Here is a tiny trained network, its code and every weight. The questions are about switching its units off for an input and a target symbol, where a switched-off unit gives its printed mean instead of its output.

import numpy as np


def w(rows, s, z=0):
    codes = np.array(rows[::2]) - 128.0
    scale = np.full(codes.shape[1], s)
    scale[-1] = z or s
    return codes * scale


def f(y):
    return np.maximum(y, 0)


def softmax(a):
    e = np.exp(a - a.max(-1, keepdims=True))
    return e / e.sum(-1, keepdims=True)


def log_softmax(a):
    a = a - a.max(-1, keepdims=True)
    return a - np.log(np.exp(a).sum(-1, keepdims=True))


def net(x, mask):
    ids = ['ΓΛΠαβδεζθμξστφψω'.index(c) for c in x.split()]
    T = len(ids)
    res = E[ids] + P[:T]
    u = 0
    for l in range(2):
        q, k, v = (res @ M[l].T for M in (Q, K, V))
        z = softmax(np.where(np.tri(T) > 0, q @ k.T / 3**0.5, -1e9)) @ v
        res = res + np.where(mask[u], z, O[l][:, -1]) @ O[l][:, :-1]
        u += 1
        y = f(res @ A[l][:, :-1].T + A[l][:, -1])
        res = res + np.where(mask[u : u + 16], y, B[l][:, -1]) @ B[l][:, :-1]
        u += 16
    return log_softmax(res[-1] @ U[:, :-1].T + U[:, -1])


Q, K, V, O, A, B = {}, {}, {}, {}, {}, {}
E = w([
[146,89,197,138,168,93,161,93,183,94,149],'Γ',
[112,75,150,21,120,105,166,206,144,139,108],'Λ',
[43,64,169,101,96,88,176,64,78,164,128],'Π',
[111,133,161,74,148,114,112,177,128,90,151],'α',
[37,141,112,124,42,106,134,121,87,176,134],'β',
[122,154,153,139,62,75,111,108,68,154,164],'δ',
[118,200,187,141,30,2,121,173,104,146,83],'ε',
[107,187,178,94,229,128,186,123,176,166,169],'ζ',
[87,121,118,162,142,101,200,104,228,158,132],'θ',
[202,141,104,92,121,58,124,149,69,170,63],'μ',
[154,154,99,223,146,76,61,97,184,67,203],'ξ',
[143,246,109,92,151,124,117,105,90,217,111],'σ',
[209,180,131,108,166,164,128,69,67,186,112],'τ',
[177,91,106,33,126,161,151,181,93,178,202],'φ',
[94,230,103,135,129,183,108,146,230,150,72],'ψ',
[235,101,42,81,191,176,107,176,92,112,131],'ω',
],0.017)
P = w([
[57,77,154,115,157,121,47,25,122,207,87],'0',
[71,78,68,50,123,118,165,2,123,119,108],'1',
[99,116,134,123,194,112,62,136,99,185,90],'2',
[132,127,80,65,121,130,191,71,137,100,110],'3',
[129,124,125,174,164,123,125,207,86,166,106],'4',
[174,174,98,103,83,124,215,138,149,74,107],'5',
[101,88,110,219,152,170,186,221,109,140,158],'6',
[141,191,78,109,78,98,164,184,174,19,137],'7',
],0.012)
Q[0] = w([
[104,71,146,200,177,144,55,154,148,184,181],'0.h0',
[56,98,171,125,118,162,138,131,108,124,120],'0.h0',
[74,212,39,146,216,35,255,123,47,125,142],'0.h0',
],0.0093)
K[0] = w([
[169,111,55,189,58,127,104,118,73,212,110],'0.h0',
[152,150,143,148,96,99,138,132,122,116,136],'0.h0',
[226,112,64,177,136,176,146,255,223,103,152],'0.h0',
],0.0094)
V[0] = w([
[175,182,120,95,87,100,117,123,150,195,170],'0.h0',
[71,169,123,110,119,164,129,127,66,126,162],'0.h0',
[47,84,217,96,164,255,86,152,157,58,153],'0.h0',
],0.0058)
O[0] = w([
[130,121,85,106,171,98,119,141,84,101,112,206],'0.h0',
[100,135,113,38,253,171,164,170,22,133,111,138],'0.h0',
[125,176,202,109,88,201,161,69,189,123,134,2],'0.h0',
],0.005,0.002)
A[0] = w([
[98,170,150,147,101,119,118,113,67,58,75,53],'0.n0',
[132,131,200,181,121,156,140,179,87,108,122,116],'0.n1',
[129,134,173,160,156,140,124,119,178,127,129,154],'0.n2',
[82,163,181,141,74,170,90,137,87,120,164,98],'0.n3',
[193,32,186,133,91,173,100,84,146,139,68,2],'0.n4',
[91,94,133,164,152,63,131,105,160,122,90,45],'0.n5',
[191,157,106,171,123,201,129,136,107,134,128,114],'0.n6',
[162,188,122,74,112,132,116,102,138,102,120,74],'0.n7',
[216,99,130,84,106,155,80,120,89,153,255,114],'0.n8',
[120,86,182,111,165,121,120,158,132,63,108,63],'0.n9',
[134,192,146,139,154,132,160,97,99,149,172,100],'0.n10',
[152,147,107,142,149,175,91,181,163,71,126,62],'0.n11',
[110,173,77,68,97,119,162,98,131,54,134,169],'0.n12',
[151,88,134,109,132,115,94,165,151,177,135,205],'0.n13',
[161,141,123,101,104,91,178,84,96,83,139,109],'0.n14',
[113,87,62,74,133,182,52,73,144,134,116,50],'0.n15',
],0.0086,0.0052)
B[0] = w([
[138,129,133,98,207,171,167,84,111,159,113,153],'0.n0',
[73,66,87,145,140,159,161,116,105,147,154,153],'0.n1',
[64,170,96,94,113,127,84,189,47,96,160,167],'0.n2',
[160,115,144,94,151,140,140,141,107,145,90,159],'0.n3',
[133,132,132,208,5,53,72,115,195,106,130,137],'0.n4',
[128,176,150,93,165,141,119,153,114,141,123,168],'0.n5',
[124,145,102,135,66,113,101,164,105,119,158,158],'0.n6',
[87,118,113,106,137,197,184,106,102,124,137,170],'0.n7',
[133,172,153,135,156,129,99,160,138,85,38,173],'0.n8',
[51,98,103,123,122,121,131,131,112,121,166,143],'0.n9',
[120,120,91,175,101,111,111,121,119,88,127,165],'0.n10',
[132,159,148,143,143,152,142,134,143,133,99,151],'0.n11',
[119,106,102,176,143,101,175,77,134,44,37,255],'0.n12',
[54,157,146,213,88,145,101,127,159,130,107,199],'0.n13',
[75,124,113,160,153,142,143,104,125,91,78,200],'0.n14',
[76,89,111,123,115,131,89,91,149,119,173,170],'0.n15',
],0.013,0.0065)
Q[1] = w([
[57,178,143,177,167,119,46,144,103,161,52],'1.h0',
[178,91,179,147,137,153,95,185,136,244,232],'1.h0',
[139,158,132,32,170,103,5,102,178,170,123],'1.h0',
],0.019)
K[1] = w([
[182,212,56,124,167,182,90,136,177,139,74],'1.h0',
[163,161,122,167,77,108,131,67,5,213,76],'1.h0',
[79,67,125,58,141,120,27,15,129,144,103],'1.h0',
],0.021)
V[1] = w([
[139,76,68,85,72,199,94,188,173,146,45],'1.h0',
[102,53,249,115,114,111,147,171,112,100,86],'1.h0',
[172,102,148,182,143,171,72,107,64,68,135],'1.h0',
],0.019)
O[1] = w([
[41,174,133,28,136,139,30,121,238,126,49,253],'1.h0',
[105,79,170,31,2,56,112,126,85,128,146,38],'1.h0',
[145,107,227,217,94,190,23,48,92,104,127,84],'1.h0',
],0.0091,0.0058)
A[1] = w([
[132,154,171,198,127,139,123,153,92,196,174,89],'1.n0',
[124,123,125,210,132,73,128,152,80,187,142,167],'1.n1',
[166,67,73,155,127,82,150,138,114,98,103,162],'1.n2',
[98,132,164,114,105,105,88,146,127,159,122,75],'1.n3',
[198,126,111,71,67,117,187,93,164,112,178,143],'1.n4',
[150,142,191,63,83,156,72,156,142,162,197,89],'1.n5',
[187,100,160,144,115,126,159,103,127,126,189,136],'1.n6',
[102,127,133,117,119,81,86,200,116,201,169,103],'1.n7',
[154,93,66,86,129,156,172,106,137,79,142,54],'1.n8',
[111,106,125,93,132,97,87,150,47,117,109,166],'1.n9',
[106,111,139,102,126,113,134,169,69,165,159,130],'1.n10',
[250,96,150,110,109,164,193,63,206,89,171,1],'1.n11',
[144,125,162,179,131,157,92,139,180,195,170,34],'1.n12',
[121,133,111,54,120,121,136,170,87,148,159,69],'1.n13',
[151,115,188,102,107,123,101,189,76,190,192,82],'1.n14',
[177,134,126,111,114,146,172,78,163,73,113,97],'1.n15',
],0.014,0.0058)
B[1] = w([
[43,72,117,57,133,53,91,34,125,170,159,208],'1.n0',
[185,149,134,170,95,141,163,237,139,34,125,254],'1.n1',
[109,164,85,99,140,83,77,82,153,176,136,248],'1.n2',
[180,118,73,165,114,162,71,163,114,111,195,210],'1.n3',
[148,114,188,159,226,94,56,146,99,67,120,192],'1.n4',
[100,155,84,115,154,93,225,47,106,117,130,169],'1.n5',
[109,154,146,193,129,198,142,116,204,175,88,192],'1.n6',
[138,178,238,128,136,107,94,91,110,118,119,188],'1.n7',
[174,176,141,116,58,173,118,115,97,136,119,212],'1.n8',
[98,123,131,160,117,133,190,166,118,172,78,222],'1.n9',
[112,78,137,85,134,184,142,107,92,168,217,189],'1.n10',
[61,102,123,5,129,114,137,221,133,118,170,153],'1.n11',
[207,144,147,123,104,122,190,147,79,164,63,171],'1.n12',
[170,108,97,123,114,120,156,128,211,180,98,180],'1.n13',
[149,106,67,88,146,160,66,121,165,91,54,169],'1.n14',
[151,41,171,123,130,123,157,107,108,135,188,206],'1.n15',
],0.017,0.022)
U = w([
[141,174,234,138,130,115,83,179,97,182,143,240],'Γ',
[202,109,147,53,121,95,114,168,153,158,78,61],'Λ',
[153,129,162,111,146,147,137,120,121,255,129,76],'Π',
[144,139,211,44,128,81,131,111,65,134,60,239],'α',
[91,206,143,88,79,103,139,105,91,181,126,126],'β',
[170,146,161,171,105,90,161,109,181,170,93,5],'δ',
[183,108,85,111,195,81,179,178,75,155,109,166],'ε',
[196,190,167,70,93,115,166,160,145,144,169,126],'ζ',
[203,155,133,67,157,56,96,81,158,160,128,58],'θ',
[108,159,126,102,199,86,99,146,146,205,77,197],'μ',
[156,103,101,118,154,91,132,117,182,166,173,175],'ξ',
[215,139,100,150,165,159,125,134,102,182,130,82],'σ',
[204,91,142,126,216,127,138,97,146,189,119,53],'τ',
[113,93,106,70,81,150,128,178,77,124,85,207],'φ',
[187,122,133,26,144,152,218,76,154,95,73,144],'ψ',
[167,139,179,111,119,110,73,89,181,119,107,71],'ω',
],0.0046,0.0028)

Each question gives the input, a string of symbols that net reads in full, and the target symbol t.
The units are the heads (3 rows each of Q, K, V and O) and the neurons (one row each of A and B). Each row of codes is followed by its name. A weight is (code - 128) times the scale printed after its matrix; where a second scale follows, it is the last column's (O, A, B and U).
mask holds one flag per unit, layer by layer, with each layer's heads first. A switched-off unit (its flag False) gives its mean, the last column of its rows in O or B, instead of its output. The means were averaged over made-up inputs and are rounded, as every weight is.
A unit's drop is (log p(t) with every unit on - log p(t) with that unit switched off) / (log p(t) with every unit on - log p(t) with every unit switched off).
The circuit of an input: a set's keep is (log p(t) with only the set's units on - log p(t) with every unit switched off) / (log p(t) with every unit on - log p(t) with every unit switched off). Starting from the 12 units with the biggest drops (on a tie, the unit counted first), units are removed one at a time, each time the one whose removal leaves the highest keep (on an exact tie, the one counted first), for as long as the keep stays at least 0.8.
units of the circuit, in order: the units of the circuit, biggest drop first
most important unit: the unit with the biggest drop
top k neurons: the k neurons with the biggest drops, biggest first
top k neurons in layer l: the k neurons of layer l with the biggest drops, biggest first
input Π δ Π μ θ, target Γ: top 3 neurons => [0.n12 0.n14 0.n7]
input α ε δ σ ψ ψ φ, target μ: units of the circuit, in order => [1.h0 0.n8]
input φ φ σ, target β: top 2 neurons => [0.n8 1.n5]
input δ α δ, target φ: top 3 neurons => [0.n12 1.n14 1.n1]
input ξ τ φ φ ω σ τ δ, target ω: units of the circuit, in order => [1.h0]
input Π σ Λ τ δ Λ β ξ, target ξ: top 2 neurons => [1.n0 1.n11]
input θ δ δ Π Π, target φ: top 2 neurons => [0.n12 0.n8]
input θ β δ β φ ζ Λ, target β: top 2 neurons in layer 0 => [0.n8 0.n13]
input φ σ ξ Π θ σ ζ Π, target ζ: top 3 neurons => [1.n11 1.n8 1.n1]
input Π μ δ δ β, target φ: top 2 neurons => [0.n8 1.n1]
input δ τ σ, target α: top 3 neurons in layer 1 => [1.n0 1.n12 1.n3]
input ψ δ ξ ω ζ β, target ζ: units of the circuit, in order => [1.h0 1.n1 1.n8]
input Π δ α, target φ: top 2 neurons => [1.n1 0.n8]
input δ ψ δ, target μ: units of the circuit, in order => [1.h0]
input ξ Γ ω, target σ: top 3 neurons => [1.n3 1.n12 1.n0]
input φ Π ξ α ε, target δ: top 2 neurons => [1.n1 1.n6]
input φ α ε φ β δ δ, target φ: top 3 neurons in layer 0 => [0.n15 0.n14 0.n12]
input ξ δ α ψ δ δ φ, target β: top 3 neurons => [1.n5 0.n8 0.n15]
input τ Π δ σ Γ δ δ Λ, target Λ: units of the circuit, in order => [1.h0 1.n13]
input θ φ ψ δ ψ Λ, target Λ: units of the circuit, in order => [1.n13 1.h0]
input β ξ δ, target δ: top 4 neurons => [1.n1 1.n6 1.n12 1.n0]
input ω ξ Π Λ θ, target ζ: most important unit => 0.n15
input Λ Γ δ α ψ ω ψ, target σ: top 3 neurons => [0.n8 1.n3 1.n12]
input ψ ψ σ τ Γ α ζ θ, target θ: top 2 neurons in layer 1 => [1.n2 1.n1]
input β ε ψ φ α, target μ: top 3 neurons => [0.n11 0.n12 1.n1]
input α σ δ φ, target φ: top 2 neurons => [0.n8 1.n3]
input β θ δ ψ Λ ψ β, target μ: units of the circuit, in order => [1.h0]
input σ ψ δ σ Π β α, target Π: top 2 neurons in layer 0 => [0.n1 0.n15]
input ψ δ θ β τ θ α, target α: top 2 neurons in layer 1 => [1.n12 1.n0]
input δ θ δ σ Λ φ ξ δ, target ξ: top 2 neurons in layer 1 => [1.n0 1.n11]
